Here is a tiny trained network, its code and every weight. The questions are about switching its units off for an input and a class, where a switched-off unit gives its printed mean instead of its output.

import numpy as np


def w(rows, s, z=0):
    codes = np.array(rows[::2]) - 128.0
    scale = np.full(codes.shape[1], s)
    scale[-1] = z or s
    return codes * scale


def f(y):
    return y / 2 * (1 + np.tanh(0.7978845608 * (y + 0.044715 * y**3)))


def log_softmax(a):
    a = a - a.max(-1, keepdims=True)
    return a - np.log(np.exp(a).sum(-1, keepdims=True))


def net(x, mask):
    res = np.array(x, float).reshape(1, 6) / 4 @ E
    y = f(res @ A[0][:, :-1].T + A[0][:, -1])
    res = res + np.where(mask, y, B[0][:, -1]) @ B[0][:, :-1]
    return log_softmax(res[-1] @ U[:, :-1].T + U[:, -1])


A, B = {}, {}
E = w([
[127,39,52,111,140],'x0',
[83,41,149,97,76],'x1',
[77,119,111,130,169],'x2',
[159,126,94,254,124],'x3',
[76,156,159,253,119],'x4',
[195,99,193,168,97],'x5',
],0.0095)
A[0] = w([
[140,92,127,161,96,217],'N0',
[112,92,165,147,107,166],'N1',
[72,157,84,131,159,174],'N2',
[114,65,152,137,101,219],'N3',
[148,180,154,176,159,164],'N4',
[183,126,95,167,140,168],'N5',
[13,161,126,157,70,187],'N6',
[160,99,97,88,234,207],'N7',
[112,51,68,43,64,221],'N8',
[151,151,103,168,154,177],'N9',
[161,203,137,78,139,166],'N10',
[69,103,76,37,144,204],'N11',
[183,146,111,178,112,182],'N12',
[110,96,197,140,8,250],'N13',
[133,183,144,141,168,101],'N14',
[150,143,185,62,137,201],'N15',
[110,126,67,195,210,199],'N16',
[121,128,65,100,209,166],'N17',
[135,109,122,180,86,173],'N18',
[123,161,90,253,126,193],'N19',
[26,158,137,133,111,177],'N20',
[122,157,148,85,153,149],'N21',
[174,120,145,123,179,230],'N22',
[105,151,56,93,104,111],'N23',
],0.011,0.0025)
B[0] = w([
[203,138,104,120,102,159],'N0',
[194,135,132,194,190,148],'N1',
[76,98,168,128,97,168],'N2',
[254,141,155,233,148,164],'N3',
[102,198,112,75,94,179],'N4',
[113,96,91,114,48,165],'N5',
[142,246,222,195,181,177],'N6',
[120,86,70,46,89,203],'N7',
[184,76,137,148,184,247],'N8',
[76,114,120,83,47,162],'N9',
[105,213,47,31,164,179],'N10',
[56,44,183,133,209,243],'N11',
[122,126,127,101,13,175],'N12',
[242,184,124,146,148,187],'N13',
[142,119,142,72,102,155],'N14',
[177,155,81,115,222,181],'N15',
[111,135,175,100,85,188],'N16',
[75,83,163,96,141,196],'N17',
[220,75,119,99,86,166],'N18',
[61,196,127,152,28,224],'N19',
[101,178,213,233,124,168],'N20',
[53,225,86,124,182,161],'N21',
[123,110,53,24,101,154],'N22',
[110,80,207,133,116,170],'N23',
],0.0056,0.013)
U = w([
[104,111,110,74,2,152],'0',
[61,54,166,73,151,82],'1',
[119,166,174,192,181,83],'2',
[234,113,147,178,168,250],'3',
[189,125,172,88,111,91],'4',
[154,60,111,89,155,117],'5',
[135,184,35,63,222,83],'6',
],0.0083,0.0017)

Each question gives the input, the list of numbers given to net, and the class t.
The units are the neurons (one row each of A and B). Each row of codes is followed by its name. A weight is (code - 128) times the scale printed after its matrix; where a second scale follows, it is the last column's (A, B and U).
mask holds one flag per neuron, in row order. A switched-off neuron (its flag False) gives its mean, the last column of its row in B, instead of its output. The means were averaged over made-up inputs and are rounded, as every weight is.
A unit's drop is (log p(t) with every unit on - log p(t) with that unit switched off) / (log p(t) with every unit on - log p(t) with every unit switched off).
The circuit of an input: a set's keep is (log p(t) with only the set's units on - log p(t) with every unit switched off) / (log p(t) with every unit on - log p(t) with every unit switched off). Starting from the 12 units with the biggest drops (on a tie, the unit counted first), units are removed one at a time, each time the one whose removal leaves the highest keep (on an exact tie, the one counted first), for as long as the keep stays at least 0.8.
units of the circuit, in order: the units of the circuit, biggest drop first
most important unit: the unit with the biggest drop
top k neurons: the k neurons with the biggest drops, biggest first
drop of u: that unit's drop, to one decimal
input [-3,1,-6,-2,6,7], class 3: most important unit	N13
input [7,5,-7,4,-7,2], class 3: units of the circuit, in order	N3, N8
input [1,0,0,-2,-2,-4], class 1: top 2 neurons	N11, N13
input [-8,5,1,-4,-1,-7], class 2: units of the circuit, in order	N20, N6
input [7,-1,-6,-8,-6,-7], class 1: top 2 neurons	N11, N23
input [5,3,3,6,2,2], class 0: units of the circuit, in order	N19, N11
input [-8,3,-2,-8,-6,-7], class 6: top 3 neurons	N15, N10, N21
input [3,0,-3,-8,-7,3], class 6: top 2 neurons	N15, N10
input [6,4,-7,1,-4,0], class 3: top 2 neurons	N3, N8
input [-4,-1,7,-4,5,-6], class 2: top 2 neurons	N6, N20
input [-8,8,-1,7,8,8], class 3: top 2 neurons	N13, N18
input [6,4,-7,1,-5,2], class 3: top 2 neurons	N3, N8
input [-5,8,-7,-7,1,-4], class 3: drop of N13	0.2
input [5,-4,4,-7,-3,-1], class 1: units of the circuit, in order	N11
input [-5,7,-2,-4,3,-2], class 2: drop of N20	0.1
input [1,0,4,-5,-8,6], class 6: drop of N10	0.1
input [6,6,2,-5,-7,5], class 5: drop of N8	0.2
